dj-mf: [  -1  127  -72   74  239  -64  222 -203   -1   90   33 -190   -9  131
 -131  -67  209   55  166  -77  259  119   92  246]
ft-hs: [ 256   51  279  283   78  -68  -26   -1  204 -208  -55 -121   97  239
  185 -114 -202   -3    5   70  238  106 -186   67]
mj-dh: [ 110  134   50  103   85  -77   58 -239 -105   10  -98  -16  -58  -26
  -73 -101  105  135  204    2  255 -100  144  152]
mj-dh: [ 591   60   33   59 -240  241  127  382   -4 -445  247   -5  333  -32
  292   36 -441 -137  219  115 -199 -288 -208   86]
ft-hs: [-275 -295 -114   41  -79 -165 -130  -84  -87  -15 -188   65  -64   -1
 -189   62   24  118 -250  -24 -113 -150 -125 -116]
ft-hs: [-248  309  146  244  272 -340  280  -48  125  -95   75 -354 -515 -110
 -610 -211  -35  235   51 -491 -208   11 -178   -6]
dj-mf: [-277  -94 -219   89  423 -114  -15   58 -214  -31   52 -198  251   71
 -207  110  106   47 -200 -321 -365 -297   19  158]
bt-nr: [ 130   58  246  115   -2   69 -280  -42 -162 -117  -85   46  126  116
  265  -66    0   -7   99  268  -53  -58   -4  -44]
mj-dh: [ -49  229  379  201  108 -106   90 -335  -93   14 -246  -52 -132  288
  -63 -245  236  138  183  215  302  222   97  137]
bt-nr: [ 326  182  326  418  373   60 -164  195 -191 -315   -1 -159  562  298
  376  -78 -157   -8  -39   84 -130 -336 -129  221]
ft-hs: [  64 -109  145  168   33 -130 -116 -193   91  -66 -259   65   64  155
   55  -65  -44   58  -69   11  326   14   65   79]
gl-dn: [ 261   24  127  160  107   52   22   56   48 -166   52  -84  209   94
  165   38 -166   12   -3  -33  131 -115  -19  124]
mj-dh: [ 110 -120  -28  -55 -493   69  -20  -92  -99 -188 -155  241  -11  -36
  123  -64  -17  -88  154  241  -51  -65  -47  -25]
zn-hp: [ -62  210  116  119  147  -18  -29 -187 -111   71  -48  -78   10   97
  133 -132  259  -24   97   66   45   83   46  111]
ft-hs: [ 107   61 -128  -60 -240   27   19  -19   12  -25   64   59 -160 -222
   11  -56   -7  -45  181   -4  -42  -49  -59  -50]
dj-mf: [-318  -22 -166 -106  180 -282   89 -446  -54  250 -149  -35 -157  -10
  -99  -16  309   42   17    7  218  170  167   83]
mj-dh: [-376  -26 -244 -336  -46  -71  251  143   85  177  284  -85 -416 -364
 -378  194  -45   38 -147 -269 -378   73  -61 -264]
dj-mf: [ -59  353   82  -47  156 -200    1  -44  187  142 -104   49 -170  -85
  -48 -308   54 -150  178 -150   14  269  169   38]
mj-dh: [-144  142  119   66   36   24  -50 -161 -225   72 -108   21   13   84
   90 -101  286    4   43  142  -60   11   63   56]
ft-hs: [-495 -242 -273  -28   -2 -331 -131 -198  230  300 -198   51 -421 -224
 -384    0  145  107 -358 -376  101   91  -53 -198]
bt-nr: [ 185 -318  -19  102 -289   22   40   70   44 -177 -150  101   19  136
 -209   33 -216  181  -43  154  240 -123 -183  -30]
gl-dn: [  48  -93  129  209  199 -131  111   71  168 -179  -61 -219  -89  342
 -526 -102 -181  220   82 -121  158  127  -98   80]
mj-dh: [ 228 -169  -84   98  -35   94   36  115 -128 -194  -36   20  337  178
    5   50 -112   39   30  110   44 -242  -57  164]
zn-hp: [  -8  238   97  -89  -50   82  181   46   48  107  130  -31 -214  -97
  -55  -56   59   -6  117    5   -9  169   30  -49]
bt-nr: [  55  184   73 -101 -236  203  224  -40 -182  -24  154  -10 -178  -88
  -20   -2  131   32  261  169  -97   21   23   -8]
bt-nr: [-353 -310 -219  -74  -55 -214  -57 -214  223  248 -187   60 -311  -50
 -331   50  120  104 -250 -193  267  193   16 -126]
zn-hp: [-299  -26 -251 -231  -16 -118  152 -300  -10  403   24    7 -402 -268
 -236   96  286  148  -22  -33  245  132  115 -103]
gl-dn: [ 266  288  163 -126  -24   50  319  227  126  -96  284  -89 -226 -227
 -141    8 -331   69  231  -58  -55   16    4  -81]
zn-hp: [-592  -92 -209  -64  326 -296  -95 -263    0  292  -43 -155 -325 -106
 -383   55  296  117 -210 -344 -119  106   87  -96]
mj-dh: [ -14  114   84 -108    9   44  141  178  126  -15   67    9 -100  -20
 -208  -40 -110  -37   57 -168 -114  128  125  -11]
gl-dn: [ -72   31 -130 -376 -257   64 -150   90   -9  164   45  286  -22 -319
  340   53  -14 -271  -17  167 -266   76   94 -232]
zn-hp: [ 116   84  -85   -4  -73   55 -157   68  -75  -49  184   -5  -92 -382
  130   74  -90    7   40 -142 -226 -308  -60 -130]
mj-dh: [  75 -339 -190   36  -86  -69   -8  -30  133 -123  -76   -9   49  121
 -187   72 -142   58  -28  -59  190  -21  -73   47]
dj-mf: [ 550  673  422   47  143  293  245  350 -189 -279  463 -201  193 -102
  429  -72 -254 -103  431  203 -351 -157  -44   86]
mj-dh: [ 453  424  479  269  149   91  126   54  -31 -238  -13  -83  191  233
  207 -245 -129   10  320  168  181    7   56  234]
ft-hs: [-111  -36   79  -81   25    0   -8  -66   90  181 -128   54 -159  164
 -250  -67  108   80   52   82  247  302  157  -37]
gl-dn: [ -16  207  110   57  275  312 -110  127 -325   27  241 -153  338  108
  341  108  244  -94  -15   60 -333 -134   78  104]
zn-hp: [-183 -136  -16   73   -4  -15 -145 -178 -280  -44 -175   67  158   95
   80   36  203   23 -106   79 -128 -190   52   64]
bt-nr: [ -10 -256  -80  -85   97  -72  -66  -71  204   68 -199   75  250  375
   51  -11   -3 -145  -42  138  325  353  134  122]
zn-hp: [ 328 -158 -170  -95 -243  137   33  120  184  -97  145   74   27 -187
   79  147 -264  -39   56  -83  170 -105   -5  -23]
ft-hs: [  17  271  138  264  153  -34   13  -95 -256  -95   83 -215 -120  -66
  -73 -107  132  187  149  -33 -157 -253 -141   47]
mj-dh: [ 622  352  494  418  272  -33  -72   23  189 -282  -73 -122  275  273
  362 -278 -290  -17  260   98  421   28  -15  243]
ft-hs: [ 248  381  217   98  225  119  171   96 -203 -209  330 -221  209 -125
  385   80 -108  -49  114  -20 -286 -278  -24  125]
zn-hp: [-112  123  -24    8   -7   19   35 -105 -162  -66   62  -43  -74 -151
  -19   -3  142  -23   78 -189 -264 -154   93   61]
mj-dh: [ 121  120  185  221  200    6  119 -145  -52 -143  -93 -152   79  334
 -193 -158  103  100  254  -38  212   67  145  293]
zn-hp: [ 523  392  227   85 -188  104  140  311    5 -343  140   48   68 -173
  182 -205 -372  -98  349   65 -210 -211 -115   41]
ft-hs: [ -79  127   45  -91   81  -98 -111 -141  319  337  -86   23 -299   43
  -59 -189  149  -58  114   39  385  536  112  -96]
gl-dn: [ -55  126  -17 -115  -80 -123  110 -200   87  104  -34   46 -290 -185
  -84  -83   61   -1  147  -55  124  141  118  -28]
dj-mf: [ -66 -297 -229 -155 -129  -18   20 -116  234  149    0   16 -169   19
 -159  122   16   21  -41  -18  321  254   17  -72]
gl-dn: [  12 -274 -259  163 -264   40   60 -204   99  -58  -90  -13   35  116
   18   13  177  -36  -64  -87  281    8 -158  166]
dj-mf: [ 194  301   25  -29  130   20  153  139  -57  -92  258 -126   17 -208
   88   -7 -141  -36  188  -82 -215 -155   -9   41]
dj-mf: [ 135 -175   -9  270   86  -36  -24 -129 -251 -256  -95  -78  304  138
   67   90  -31  156  -62   27   57 -428  -78  200]
ft-hs: [ 173  -98   17  464  199   38 -121 -107 -310 -218 -166 -104  585  358
  314  -22  156   51 -120  121  114 -412 -161  354]
bt-nr: [ -76  201   42 -190 -196  -51  -59   -8   94  115   50  124 -374 -362
   31  -86  -26  -80   98  -30 -161  120   31 -248]
bt-nr: [ 119   23  -81  -86 -267   -6 -103  101  179  -39    0  161 -118 -239
   93  -83 -156 -150   65  -75  -75   14  -46 -123]
gl-dn: [  86   27   80  150  237  -29  143  176   29  -77  187 -257    4   60
 -162   89 -189  195  -91  -60    1 -110 -219  -18]
zn-hp: [ -38  182   66 -106 -184   42  325  137  -72  -29   14   98  -58  -78
  -82  -73  -20  -40   36   51 -193   -9   -9   16]
gl-dn: [ 125 -185 -116  -31 -322  163 -224  -69   -5   49 -161  261   27  -56
   77   -7   86  -28   47   66  224  -63  123  -12]
gl-dn: [-380 -253  -40  273   -6 -112  -72 -189 -445 -115 -151  -91   26   59
 -140  124  228  276 -341   35 -293 -463 -285  -30]
dj-mf: [-222  -22    5 -122  -93  -24 -170  263 -154  -17   60  117   45 -232
  203  104 -130  -98 -307   85 -604 -213 -210 -303]
ft-hs: [  43  182  209   84  264   62   46  130 -170 -105   96 -170  202  254
   49  -47    4   -1  104  167 -208   25  -37   85]
ft-hs: [ 357 -285   82  333 -326  -27 -105  -14   -8 -470 -221   63  283  272
  215  -75 -266    7   11  273  123 -223 -365   87]
dj-mf: [-555  -27  -88 -264    7  -84  128 -195  -77  332  -29    1 -370  -36
 -327   49  349   63  -88   12 -108  304  123 -147]
mj-dh: [ -81   46  -68 -162  119   39   91  -33  -25  163   94   -7  -43 -115
  -64  110   77   22   -5 -107   37   18  218   19]
bt-nr: [-411  218 -181    9  337 -138  334  -88  -71  255  210 -322 -424 -204
 -620   11  299  250  -17 -474 -139  -31   27   46]
gl-dn: [-132 -472 -118   60 -115 -220 -506 -158   -9   25 -473  321  198   80
  142   10  -37   -3 -331  149  157 -146  -18 -118]
bt-nr: [-119  108   89 -104  312  -31   -4   -4  -67   97   88  -70  167   25
  230  107   30  -88 -114   27 -126   56  139   14]
zn-hp: [ -28   24  -16 -199 -236   20  197   27   32    6  131   44 -250 -234
  -56   91 -103   15   31   35 -100   33  -38 -158]
dj-mf: [ 442  415  201  -28 -174  123  180  161  -26 -185  268   -5 -148 -367
  180  -64 -280    2  343   51 -118 -194  -41  -60]
gl-dn: [ -84   94 -166  -22  168  -41  -65 -213  -16  267  157 -136 -205 -256
   50   81  219   80   12 -119  152  -19   29  -47]
ft-hs: [-153  -35 -228 -270 -150  117  238  169    4  111  159   42 -192 -180
 -370   98   29   14   30 -180 -193   24   99  -59]
dj-mf: [  37 -274 -167  151 -192  -26  -92 -154   35  -48   30  -74 -256 -184
 -183  140  -33  252  -86 -136  203 -237 -210 -117]
bt-nr: [ 407   27   41 -134 -137   96  369  431  344 -258  168  -24  121  203
 -137  -65 -482 -151  243   76   35  273  -96   73]
mj-dh: [-149 -290 -296 -140 -131  137 -201  125  199  256   88   57 -169 -129
 -181  161   66   12 -205 -187   85  107  -21 -204]
zn-hp: [ 353  445  139 -179 -137  189  425  203   14  -46  369  -80 -285 -277
 -120  -49 -188   56  454   65  -44   42   38  -35]
bt-nr: [ -27  255  -65 -202  145  139  329  234 -202  -35  483 -205  -25 -331
   -2  237  -84    1   34 -174 -515 -248   10  -32]
bt-nr: [  36  120   58 -131   -2   88  173   18 -256    1  106   18   88  -67
  123   97   17   29   71  228 -132 -127   58   10]
zn-hp: [ 147  235  185  -67 -143   77  262   94  -77 -104   22   54 -103   -3
 -149 -128  -81   40  275  137  -61   32   66   35]
dj-mf: [ 348  262  352  159  137  112 -146  105   65 -120  -12  -16  324  274
  496 -178  -93 -197  156  278  104  176  -10  107]
gl-dn: [-440  220 -103   -2  386 -115  124 -127 -266  249  269 -335 -184 -168
  -54  114  347  112 -142  -96 -345  -69 -143  -66]
zn-hp: [ -40  -93  -18  -55    8  281   34  239 -153  -57  223  -64  219   47
   91  242    1  -30 -170  -24 -297 -148  -19   -9]
gl-dn: [ -71  207    7 -292   31   29   80  180  113  214  143   35 -208 -118
 -120  -57  -25  -87  140   56 -122  306  101 -160]
dj-mf: [-730 -207 -132 -113  115 -171 -185 -496 -191  440 -231   19 -325   19
 -228   85  594  146 -260    0   60  204  174 -132]
bt-nr: [ 384   27   66   22 -240  234  237  262   -8 -273  152  -11   77   65
  -99    3 -251   42  239  103  -12 -106  -94   71]
[ 216 -104  -79  110  -58   69 -165   57  -36 -132  -84  128  417   31
  403   24  -72 -165 -106   26   21 -240  -22  136] : bt-nr
[ -16 -165 -266 -212 -206 -212   58  -89  479   88  -49   69 -251  -56
  -87  -84 -127 -199   82  -71  253  458  -55  -84] : gl-dn
[-16  11  21 108  43  -3  49 -86  50  48 -45 -75 -35 152 -74 -72 124  42
  27  10 190 130 -37  80] : dj-mf
[ -41 -124  -64 -211 -237  -57  222  -40  225   23 -145  147 -203   93
 -353  -83  -62  -27  146    2  209  335  154   15] : ft-hs
[-213 -202 -111   36   -4  -34 -106 -265 -252  149 -170   57  110   95
  122   93  299   84 -179  232  123  -97  -27   21] : ft-hs
[ -78  -32  139   52  292  -89 -260   63  -85   33 -125   10  159  148
  -10  -13  -47   62 -112   72  -68  -44   73  -51] : gl-dn
[ -46  184  155  -60 -110  -77   67 -119  -68  -87   19   19  -87 -107
  273  -54   -3 -123   72  157 -210   59  -56  -67] : mj-dh
[  37  226  113 -392 -121   56  230  257   69  -12  332   50 -118 -359
  267  165 -315 -183   -2   93 -397   84    4 -256] : bt-nr
[ -65  212  -49  -18  167 -212  281  -45  214   55   -8 -129 -231   37
 -387 -225   20   -9  219 -231   93  275   68  134] : dj-mf
[ 370  -62  -80  195  -97   28  204  216   41 -305  -61  -28  345  327
  -61 -164 -199  -51  180  146   98  -71 -237  264] : bt-nr
[-166 -111    4   61   58 -281   12 -119   88  -15 -312   71  -52  162
 -290 -160  -17   56  -54  -58  115   96   35   57] : gl-dn
[ -32   43  162  163  146 -118  -63  -29   20  -74  -12 -125  -14   72
   63  -29  -61   53  -93   12  -35   -5 -153  -44] : ft-hs
[ -45  423  243 -176  243  106  109  107  -10  256  100   -8  -44   47
   46 -122  140  -88  165  117  -27  331  260    5] : gl-dn
[-327  240  -97 -128  241  -95  315    8 -244   50  217 -203 -111 -152
 -220   47  160   23   28 -174 -487  -96   25   47] : ft-hs
[ 198  353  321 -157   54   67  -19   36  -69   39  -35  168  182   30
  451 -130  -48 -203  208  367   -5  176  230   15] : bt-nr
[  53 -104 -254 -141 -169  123  145  214   12   -6  170   53  -28 -256
 -172  159 -125   25  -55 -210 -127 -225   -4  -36] : dj-mf
[ -70  106  -52  -22  131   62  268 -168 -286   14   54 -105  105   95
  -72   38  260   55  152   40  -21  -80  164  244] : zn-hp
[ 398  434  211   48  180  173  152  189  -49 -208  369 -190  245  -95
  478   12 -184 -176  225   14 -215 -116  -14  133] : ft-hs
[ 351   56  273  150  -53  187  -28   19  -46 -149 -117   80  308  305
  274  -88  -45  -33  141  296  275   29   70  172] : mj-dh
[ -75  -44   20  104  159 -119 -249  -71  -56  142 -166   27   48   87
   38  -69   92   80 -100  151  129   -6  -60  -61] : zn-hp
[-476  -95 -290  -97  296 -121  -63 -110 -186  228  177 -191 -138 -245
 -165  245  239  106 -271 -290 -331 -185   -3 -111] : zn-hp
[  33  233   58 -125    1   73  137   27  -32   66  220  -58 -125 -207
  134   51    4  -36   90   25 -111   29   21  -68] : gl-dn
[ -25 -231 -207  -13 -181 -109 -162 -296  177  138 -158   94 -300 -134
 -189  -12   89  105   47 -115  413   80   71  -66] : mj-dh
[ 140   64 -102   90   55  126   29  151 -135 -137  138  -95  160   -7
  -55   -3   -3   -2  125 -122 -196 -238  -31  134] : mj-dh
[-239 -154 -315 -287 -185   -5 -214  143  -84  150  -61  274  116 -198
  157   49   62 -245 -171   62 -390  -53    8 -166] : gl-dn
[ -15  -70  -92 -467 -194  247  -75  -55  180  482   16  289 -149 -109
  122  129  167 -113   53  215  434  455  404 -162] : ft-hs
[ 171  138  244  101  178   18   26   57 -118 -167   71 -150  163  231
  128  -43 -102   27  157  271  -67   25  -91   49] : zn-hp
